Below are the code and all the weights of a small trained network. Each question names an input and a target symbol and asks about switching units off, where a switched-off unit gives its printed mean instead of its output.

import numpy as np


def w(rows, s, z=0):
    codes = np.array(rows[::2]) - 128.0
    scale = np.full(codes.shape[1], s)
    scale[-1] = z or s
    return codes * scale


def f(y):
    return np.maximum(y, 0)


def softmax(a):
    e = np.exp(a - a.max(-1, keepdims=True))
    return e / e.sum(-1, keepdims=True)


def log_softmax(a):
    a = a - a.max(-1, keepdims=True)
    return a - np.log(np.exp(a).sum(-1, keepdims=True))


def net(x, mask):
    ids = ['ΦΨγεζλτ'.index(c) for c in x.split()]
    T = len(ids)
    res = E[ids] + P[:T]
    u = 0
    for l in range(2):
        q, k, v = (res @ M[l].T for M in (Q, K, V))
        z = softmax(np.where(np.tri(T) > 0, q @ k.T / 2**0.5, -1e9)) @ v
        res = res + np.where(mask[u], z, O[l][:, -1]) @ O[l][:, :-1]
        u += 1
        y = f(res @ A[l][:, :-1].T + A[l][:, -1])
        res = res + np.where(mask[u : u + 12], y, B[l][:, -1]) @ B[l][:, :-1]
        u += 12
    return log_softmax(res[-1] @ U[:, :-1].T + U[:, -1])


Q, K, V, O, A, B = {}, {}, {}, {}, {}, {}
E = w([
[254,53,138,91,122,54],'Φ',
[120,106,45,137,216,165],'Ψ',
[178,136,201,128,127,183],'γ',
[236,103,172,135,78,235],'ε',
[90,168,113,127,186,79],'ζ',
[56,7,180,237,164,61],'λ',
[87,64,151,234,24,120],'τ',
],0.009)
P = w([
[93,27,33,43,168,94],'0',
[27,58,84,37,96,113],'1',
[2,97,134,106,66,156],'2',
[95,99,152,182,114,148],'3',
[155,119,177,197,136,124],'4',
[186,140,196,220,135,108],'5',
[213,162,217,240,128,90],'6',
[233,174,231,253,132,71],'7',
],0.005)
Q[0] = w([
[37,100,128,49,46,170],'L0H0',
[188,234,113,5,173,167],'L0H0',
],0.019)
K[0] = w([
[53,76,145,1,90,152],'L0H0',
[159,88,6,119,98,14],'L0H0',
],0.021)
V[0] = w([
[101,147,7,142,133,132],'L0H0',
[116,149,188,32,175,59],'L0H0',
],0.014)
O[0] = w([
[178,253,44,217,57,73,4],'L0H0',
[251,61,114,230,231,187,30],'L0H0',
],0.0064,0.0039)
A[0] = w([
[62,230,123,135,232,154,171],'L0N0',
[129,225,111,148,184,151,78],'L0N1',
[113,198,118,101,174,33,39],'L0N2',
[202,173,102,26,129,133,73],'L0N3',
[123,174,93,4,213,61,149],'L0N4',
[183,138,146,142,72,154,107],'L0N5',
[136,226,171,129,75,99,39],'L0N6',
[165,249,151,47,129,115,131],'L0N7',
[220,185,150,129,98,97,136],'L0N8',
[117,97,99,166,88,183,254],'L0N9',
[120,209,174,158,85,142,127],'L0N10',
[98,147,142,63,163,160,56],'L0N11',
],0.011,0.0052)
B[0] = w([
[245,36,108,108,58,102,178],'L0N0',
[162,105,111,107,243,95,146],'L0N1',
[78,250,108,160,87,115,142],'L0N2',
[96,181,125,76,138,116,134],'L0N3',
[75,63,142,91,48,189,165],'L0N4',
[116,105,167,128,161,168,142],'L0N5',
[166,62,156,145,226,168,139],'L0N6',
[57,167,121,140,82,107,138],'L0N7',
[141,197,131,140,130,69,142],'L0N8',
[167,145,173,65,248,70,255],'L0N9',
[109,163,124,80,97,58,156],'L0N10',
[103,133,101,160,58,254,138],'L0N11',
],0.014,0.0058)
Q[1] = w([
[108,5,123,77,98,141],'L1H0',
[234,113,145,50,87,188],'L1H0',
],0.021)
K[1] = w([
[113,174,251,169,120,168],'L1H0',
[176,67,192,152,62,60],'L1H0',
],0.022)
V[1] = w([
[54,45,78,237,125,72],'L1H0',
[40,171,135,133,248,165],'L1H0',
],0.012)
O[1] = w([
[97,114,161,133,255,57,12],'L1H0',
[71,23,140,66,72,112,254],'L1H0',
],0.0067,0.0063)
A[1] = w([
[75,168,128,178,72,183,166],'L1N0',
[129,170,77,109,47,201,2],'L1N1',
[3,146,140,173,180,87,57],'L1N2',
[191,174,82,111,94,187,84],'L1N3',
[239,128,141,148,200,179,112],'L1N4',
[109,218,166,126,141,16,115],'L1N5',
[73,134,94,171,108,144,161],'L1N6',
[191,67,132,127,175,140,153],'L1N7',
[234,108,102,115,132,229,90],'L1N8',
[122,157,92,82,52,173,138],'L1N9',
[30,115,103,148,97,101,86],'L1N10',
[174,173,132,168,217,127,36],'L1N11',
],0.012,0.0083)
B[1] = w([
[117,120,69,81,138,106,157],'L1N0',
[142,116,195,113,234,119,165],'L1N1',
[149,134,34,187,157,110,189],'L1N2',
[117,123,187,86,144,105,159],'L1N3',
[81,196,92,126,190,60,199],'L1N4',
[204,107,151,81,94,141,202],'L1N5',
[122,142,129,124,102,106,135],'L1N6',
[98,165,178,169,106,177,245],'L1N7',
[164,162,133,97,135,219,185],'L1N8',
[111,124,39,150,111,115,212],'L1N9',
[152,165,180,166,125,156,182],'L1N10',
[145,6,95,199,84,146,177],'L1N11',
],0.024,0.011)
U = w([
[141,57,127,93,142,138,37],'Φ',
[185,118,101,135,37,227,2],'Ψ',
[80,55,246,129,98,103,237],'γ',
[89,148,52,116,3,78,229],'ε',
[157,235,134,116,72,100,106],'ζ',
[173,110,117,203,131,124,109],'λ',
[241,157,161,92,56,68,147],'τ',
],0.0041,0.0057)

Each question gives the input, a string of symbols that net reads in full, and the target symbol t.
The units are the heads (2 rows each of Q, K, V and O) and the neurons (one row each of A and B). Each row of codes is followed by its name. A weight is (code - 128) times the scale printed after its matrix; where a second scale follows, it is the last column's (O, A, B and U).
mask holds one flag per unit, layer by layer, with each layer's heads first. A switched-off unit (its flag False) gives its mean, the last column of its rows in O or B, instead of its output. The means were averaged over made-up inputs and are rounded, as every weight is.
A unit's drop is (log p(t) with every unit on - log p(t) with that unit switched off) / (log p(t) with every unit on - log p(t) with every unit switched off).
The circuit of an input: a set's keep is (log p(t) with only the set's units on - log p(t) with every unit switched off) / (log p(t) with every unit on - log p(t) with every unit switched off). Starting from the 12 units with the biggest drops (on a tie, the unit counted first), units are removed one at a time, each time the one whose removal leaves the highest keep (on an exact tie, the one counted first), for as long as the keep stays at least 0.8.
circuit, biggest first: the units of the circuit, biggest drop first
most important unit: the unit with the biggest drop
top k neurons: the k neurons with the biggest drops, biggest first
k most important neurons of layer l: the k neurons of layer l with the biggest drops, biggest first
input ε τ ζ ε, target λ: circuit, biggest first -> L1N11; L0N9; L0N0; L1H0
input ζ γ τ ε, target ε: 3 most important neurons of layer 1 -> L1N9; L1N1; L1N5
input λ τ Φ, target ε: most important unit -> L0N9
input λ λ Φ, target γ: circuit, biggest first -> L1N9; L1N2; L1H0
input γ Ψ γ Ψ, target Ψ: circuit, biggest first -> L1N8; L1H0; L0N0
input γ τ ζ λ λ τ, target γ: 2 most important neurons of layer 0 -> L0N0; L0N4
input Φ τ λ Φ λ, target λ: circuit, biggest first -> L1N2; L1H0
input τ Ψ τ ε τ Φ γ, target ζ: circuit, biggest first -> L1H0; L1N4
input λ ζ Ψ λ, target λ: circuit, biggest first -> L1N2; L1H0; L0N0
input λ Ψ Ψ, target τ: 2 most important neurons of layer 0 -> L0N10; L0N2
input ζ ε τ τ Φ Ψ ζ, target τ: top 2 neurons -> L1N5; L0N2
input Ψ Φ ε λ τ γ Ψ γ, target τ: top 2 neurons -> L1N5; L0N10
input λ Φ λ τ Ψ, target ε: top 2 neurons -> L0N9; L0N4
input γ λ τ λ λ γ ζ, target Ψ: most important unit -> L0H0
input Φ ε γ ε Φ ε, target ζ: 2 most important neurons of layer 0 -> L0N4; L0N9
input τ ζ γ τ Ψ, target ε: 2 most important neurons of layer 0 -> L0N9; L0N0
input λ ζ γ ε λ Ψ λ γ, target γ: top 2 neurons -> L1N9; L0N0
input γ ε τ λ, target ε: 2 most important neurons of layer 0 -> L0N9; L0N0
input λ Φ τ ε ε γ τ τ, target γ: top 3 neurons -> L0N9; L1N2; L1N9
input τ λ λ λ ε, target γ: 3 most important neurons of layer 0 -> L0N4; L0N11; L0N9
